Below are the code and all the weights of a small trained network. Each question names an input and a target symbol and asks about switching units off, where a switched-off unit gives its printed mean instead of its output.

import numpy as np


def w(rows, s, z=0):
    codes = np.array(rows[::2]) - 128.0
    scale = np.full(codes.shape[1], s)
    scale[-1] = z or s
    return codes * scale


def f(y):
    return np.maximum(y, 0)


def softmax(a):
    e = np.exp(a - a.max(-1, keepdims=True))
    return e / e.sum(-1, keepdims=True)


def log_softmax(a):
    a = a - a.max(-1, keepdims=True)
    return a - np.log(np.exp(a).sum(-1, keepdims=True))


def net(x, mask):
    ids = ['ΠΩβζηθλσ'.index(c) for c in x.split()]
    T = len(ids)
    res = E[ids] + P[:T]
    r = res
    for j in range(2):
        rows = slice(4 * j, 4 * j + 4)
        q, k, v = (r @ M[0][rows].T for M in (Q, K, V))
        z = softmax(np.where(np.tri(T) > 0, q @ k.T / 4**0.5, -1e9)) @ v
        o = O[0][rows]
        res = res + np.where(mask[j], z, o[:, -1]) @ o[:, :-1]
    y = f(res @ A[0][:, :-1].T + A[0][:, -1])
    res = res + np.where(mask[2:10], y, B[0][:, -1]) @ B[0][:, :-1]
    return log_softmax(res[-1] @ U[:, :-1].T + U[:, -1])


Q, K, V, O, A, B = {}, {}, {}, {}, {}, {}
E = w([
[205,4,222],'Π',
[113,167,167],'Ω',
[57,27,20],'β',
[145,82,162],'ζ',
[36,85,61],'η',
[149,65,125],'θ',
[107,193,130],'λ',
[31,94,82],'σ',
],0.015)
P = w([
[45,147,167],'0',
[152,172,133],'1',
[142,110,170],'2',
[216,153,20],'3',
[158,185,101],'4',
[128,107,172],'5',
[7,138,163],'6',
[119,189,146],'7',
[144,105,163],'8',
],0.014)
Q[0] = w([
[188,172,21],'head 1',
[106,88,46],'head 1',
[100,80,103],'head 1',
[1,171,159],'head 1',
[25,46,212],'head 2',
[196,184,86],'head 2',
[167,178,108],'head 2',
[120,128,174],'head 2',
],0.0099)
K[0] = w([
[249,147,35],'head 1',
[191,154,150],'head 1',
[57,127,36],'head 1',
[59,90,208],'head 1',
[1,159,191],'head 2',
[133,134,84],'head 2',
[196,168,70],'head 2',
[136,164,153],'head 2',
],0.0097)
V[0] = w([
[151,58,221],'head 1',
[93,92,229],'head 1',
[2,134,105],'head 1',
[82,254,239],'head 1',
[106,144,72],'head 2',
[205,88,67],'head 2',
[103,130,86],'head 2',
[158,71,128],'head 2',
],0.0079)
O[0] = w([
[76,56,95,134],'head 1',
[113,88,116,172],'head 1',
[245,83,80,253],'head 1',
[166,161,78,93],'head 1',
[119,4,87,139],'head 2',
[123,82,145,58],'head 2',
[128,121,43,150],'head 2',
[1,75,116,122],'head 2',
],0.0062,0.006)
A[0] = w([
[117,115,113,59],'neuron 1',
[106,140,100,254],'neuron 2',
[114,56,88,42],'neuron 3',
[85,149,1,86],'neuron 4',
[70,134,86,161],'neuron 5',
[90,193,95,109],'neuron 6',
[132,54,91,52],'neuron 7',
[167,32,137,182],'neuron 8',
],0.017,0.006)
B[0] = w([
[112,146,101,135],'neuron 1',
[114,46,121,178],'neuron 2',
[145,165,198,188],'neuron 3',
[195,147,119,203],'neuron 4',
[168,127,75,174],'neuron 5',
[205,120,248,145],'neuron 6',
[60,195,178,193],'neuron 7',
[109,148,88,252],'neuron 8',
],0.011,0.016)
U = w([
[24,170,242,5],'Π',
[92,235,139,53],'Ω',
[150,119,86,81],'β',
[20,69,87,253],'ζ',
[190,134,164,81],'η',
[68,1,61,229],'θ',
[158,122,215,158],'λ',
[165,111,50,123],'σ',
],0.0095,0.0038)

Each question gives the input, a string of symbols that net reads in full, and the target symbol t.
The units are the heads (4 rows each of Q, K, V and O) and the neurons (one row each of A and B). Each row of codes is followed by its name. A weight is (code - 128) times the scale printed after its matrix; where a second scale follows, it is the last column's (O, A, B and U).
mask holds one flag per unit, heads first, then neurons. A switched-off unit (its flag False) gives its mean, the last column of its rows in O or B, instead of its output. The means were averaged over made-up inputs and are rounded, as every weight is.
A unit's drop is (log p(t) with every unit on - log p(t) with that unit switched off) / (log p(t) with every unit on - log p(t) with every unit switched off).
The circuit of an input: a set's keep is (log p(t) with only the set's units on - log p(t) with every unit switched off) / (log p(t) with every unit on - log p(t) with every unit switched off). Starting from all 10 units, units are removed one at a time, each time the one whose removal leaves the highest keep (on an exact tie, the one counted first), for as long as the keep stays at least 0.8.
units of the circuit, in order: the units of the circuit, biggest drop first
top k neurons: the k neurons with the biggest drops, biggest first
heads that matter: for each layer, one digit per head in row order, 1 if its drop is at least 0.15 and else 0, layers parted by /
drop of u: that unit's drop, to one decimal
input Π Ω ζ Π θ η σ, target σ: units of the circuit, in order => neuron 4; head 1
input β Π Π Π Π Π Ω σ, target σ: units of the circuit, in order => neuron 5; neuron 7
input β σ Π, target Π: top 4 neurons => neuron 7; neuron 4; neuron 5; neuron 3
input Π β λ η Π ζ, target ζ: units of the circuit, in order => head 1; neuron 4
input σ Π ζ λ θ η λ, target η: units of the circuit, in order => neuron 6; head 1; neuron 7
input η Π ζ Π λ, target λ: units of the circuit, in order => neuron 6; neuron 7; head 1
input ζ σ η Π λ β Π λ, target λ: units of the circuit, in order => neuron 6
input σ λ σ β Π ζ β, target Ω: heads that matter => 10
input β θ β λ β θ, target Π: units of the circuit, in order => head 2; neuron 7; neuron 4; neuron 3
input Π Ω ζ ζ Ω β η θ, target θ: top 4 neurons => neuron 7; neuron 3; neuron 4; neuron 6
input η Π λ β λ η η ζ η, target Ω: units of the circuit, in order => neuron 7; neuron 3; head 2
input β Π β β Π β, target Π: units of the circuit, in order => neuron 7; neuron 3
input θ θ Π β λ ζ η Π λ, target θ: top 4 neurons => neuron 7; neuron 3; neuron 4; neuron 6
input Π Π θ, target ζ: units of the circuit, in order => head 1
input η Π λ λ, target η: top 2 neurons => neuron 6; neuron 7
input Π σ β Π Ω η η, target σ: top 3 neurons => neuron 4; neuron 5; neuron 2
input Π Π θ Π Π η Π θ λ, target ζ: top 2 neurons => neuron 4; neuron 3
input Π λ Ω, target ζ: top 2 neurons => neuron 3; neuron 4
input Π Π ζ σ Π Π Ω θ, target θ: drop of neuron 7 => 0.3
input Π η σ Π θ Ω, target ζ: drop of neuron 2 => 0.0
input Π θ θ, target ζ: drop of neuron 3 => 0.1
